Below are the code and all the weights of a small trained network. Each question names an input and a class and asks about switching units off, where a switched-off unit gives its printed mean instead of its output.

import numpy as np


def w(rows, s, z=0):
    codes = np.array(rows[::2]) - 128.0
    scale = np.full(codes.shape[1], s)
    scale[-1] = z or s
    return codes * scale


def norm(h):
    return h / np.sqrt((h * h).mean(-1, keepdims=True) + 1e-5)


def f(y):
    return np.maximum(y, 0)


def log_softmax(a):
    a = a - a.max(-1, keepdims=True)
    return a - np.log(np.exp(a).sum(-1, keepdims=True))


def net(x, mask):
    res = np.array(x, float).reshape(1, 5) / 4 @ E
    u = 0
    for l in range(2):
        y = f(norm(res) @ A[l][:, :-1].T + A[l][:, -1])
        res = res + np.where(mask[u : u + 5], y, B[l][:, -1]) @ B[l][:, :-1]
        u += 5
    return log_softmax(norm(res)[-1] @ U[:, :-1].T + U[:, -1])


A, B = {}, {}
E = w([
[199,139,80,84],'x0',
[183,131,252,117],'x1',
[75,226,108,19],'x2',
[161,147,253,205],'x3',
[83,6,168,62],'x4',
],0.0045)
A[0] = w([
[128,89,130,255,26],'L0N0',
[72,90,100,142,125],'L0N1',
[158,105,179,81,122],'L0N2',
[123,228,212,205,4],'L0N3',
[164,156,160,148,60],'L0N4',
],0.0088,0.0023)
B[0] = w([
[93,2,104,216,253],'L0N0',
[105,210,102,135,201],'L0N1',
[90,172,183,108,205],'L0N2',
[131,238,129,117,251],'L0N3',
[159,253,90,120,174],'L0N4',
],0.008,0.0036)
A[1] = w([
[254,149,134,92,184],'L1N0',
[91,105,144,187,96],'L1N1',
[129,83,135,192,112],'L1N2',
[78,95,109,177,254],'L1N3',
[100,143,44,130,144],'L1N4',
],0.017,0.0036)
B[1] = w([
[43,88,84,228,207],'L1N0',
[155,42,117,91,209],'L1N1',
[239,138,176,203,218],'L1N2',
[254,143,154,94,255],'L1N3',
[169,109,90,82,247],'L1N4',
],0.0081,0.0073)
U = w([
[250,87,165,171,146],'0',
[79,81,137,115,2],'1',
[50,97,214,23,124],'2',
[99,192,160,142,147],'3',
[138,134,55,46,195],'4',
[93,152,144,216,132],'5',
[64,80,67,147,65],'6',
],0.016,0.0095)

Each question gives the input, the list of numbers given to net, and the class t.
The units are the neurons (one row each of A and B). Each row of codes is followed by its name. A weight is (code - 128) times the scale printed after its matrix; where a second scale follows, it is the last column's (A, B and U).
mask holds one flag per neuron, layer by layer. A switched-off neuron (its flag False) gives its mean, the last column of its row in B, instead of its output. The means were averaged over made-up inputs and are rounded, as every weight is.
A unit's drop is (log p(t) with every unit on - log p(t) with that unit switched off) / (log p(t) with every unit on - log p(t) with every unit switched off).
The circuit of an input: a set's keep is (log p(t) with only the set's units on - log p(t) with every unit switched off) / (log p(t) with every unit on - log p(t) with every unit switched off). Starting from all 10 units, units are removed one at a time, each time the one whose removal leaves the highest keep (on an exact tie, the one counted first), for as long as the keep stays at least 0.8.
circuit, biggest first: the units of the circuit, biggest drop first
k most important neurons: the k neurons with the biggest drops, biggest first
k most important neurons of layer l: the k neurons of layer l with the biggest drops, biggest first
drop when u is switched off: that unit's drop, to one decimal
input [6,3,1,4,2], class 5: most important neuron : L1N0
input [-4,-5,0,-1,4], class 4: 2 most important neurons : L0N0, L0N1
input [8,0,-2,-5,0], class 6: circuit, biggest first : L1N0, L1N3
input [1,-5,-2,0,8], class 4: 2 most important neurons : L0N0, L0N1
input [0,-2,1,1,-7], class 5: circuit, biggest first : L1N3, L0N0
input [3,6,-1,8,-4], class 5: 2 most important neurons : L1N0, L1N3
input [7,1,6,6,-8], class 3: 2 most important neurons : L0N3, L0N0
input [-4,0,1,3,6], class 2: circuit, biggest first : L0N0, L1N2
input [-2,3,7,5,4], class 2: 3 most important neurons of layer 1 : L1N2, L1N3, L1N0
input [8,-8,2,5,4], class 4: 2 most important neurons : L0N0, L1N2
input [-7,8,-3,-8,8], class 2: 2 most important neurons : L0N0, L1N2
input [-2,8,8,5,5], class 2: 2 most important neurons : L1N2, L1N3
input [-3,4,6,-6,5], class 2: 2 most important neurons of layer 1 : L1N3, L1N4
input [6,5,4,0,-6], class 5: circuit, biggest first : L1N0
input [7,7,4,3,4], class 5: 4 most important neurons : L1N0, L1N4, L1N1, L1N3
input [-1,-7,2,4,-2], class 4: 2 most important neurons of layer 1 : L1N2, L1N4
input [-8,7,1,-6,-8], class 4: 3 most important neurons of layer 0 : L0N3, L0N4, L0N2
input [-6,8,5,8,6], class 3: 2 most important neurons of layer 1 : L1N1, L1N4
input [-3,-6,2,4,2], class 4: 2 most important neurons of layer 0 : L0N1, L0N0
input [3,6,1,-2,-3], class 5: circuit, biggest first : L1N0
input [8,-5,5,2,-5], class 6: 2 most important neurons : L1N0, L1N3
input [0,8,7,5,-6], class 3: drop when L0N3 is switched off : 0.1
input [8,7,6,-2,6], class 2: drop when L0N2 is switched off : 0.2
input [5,1,1,4,-5], class 5: drop when L1N0 is switched off : 0.3
input [8,7,-1,4,2], class 5: drop when L1N0 is switched off : 0.4
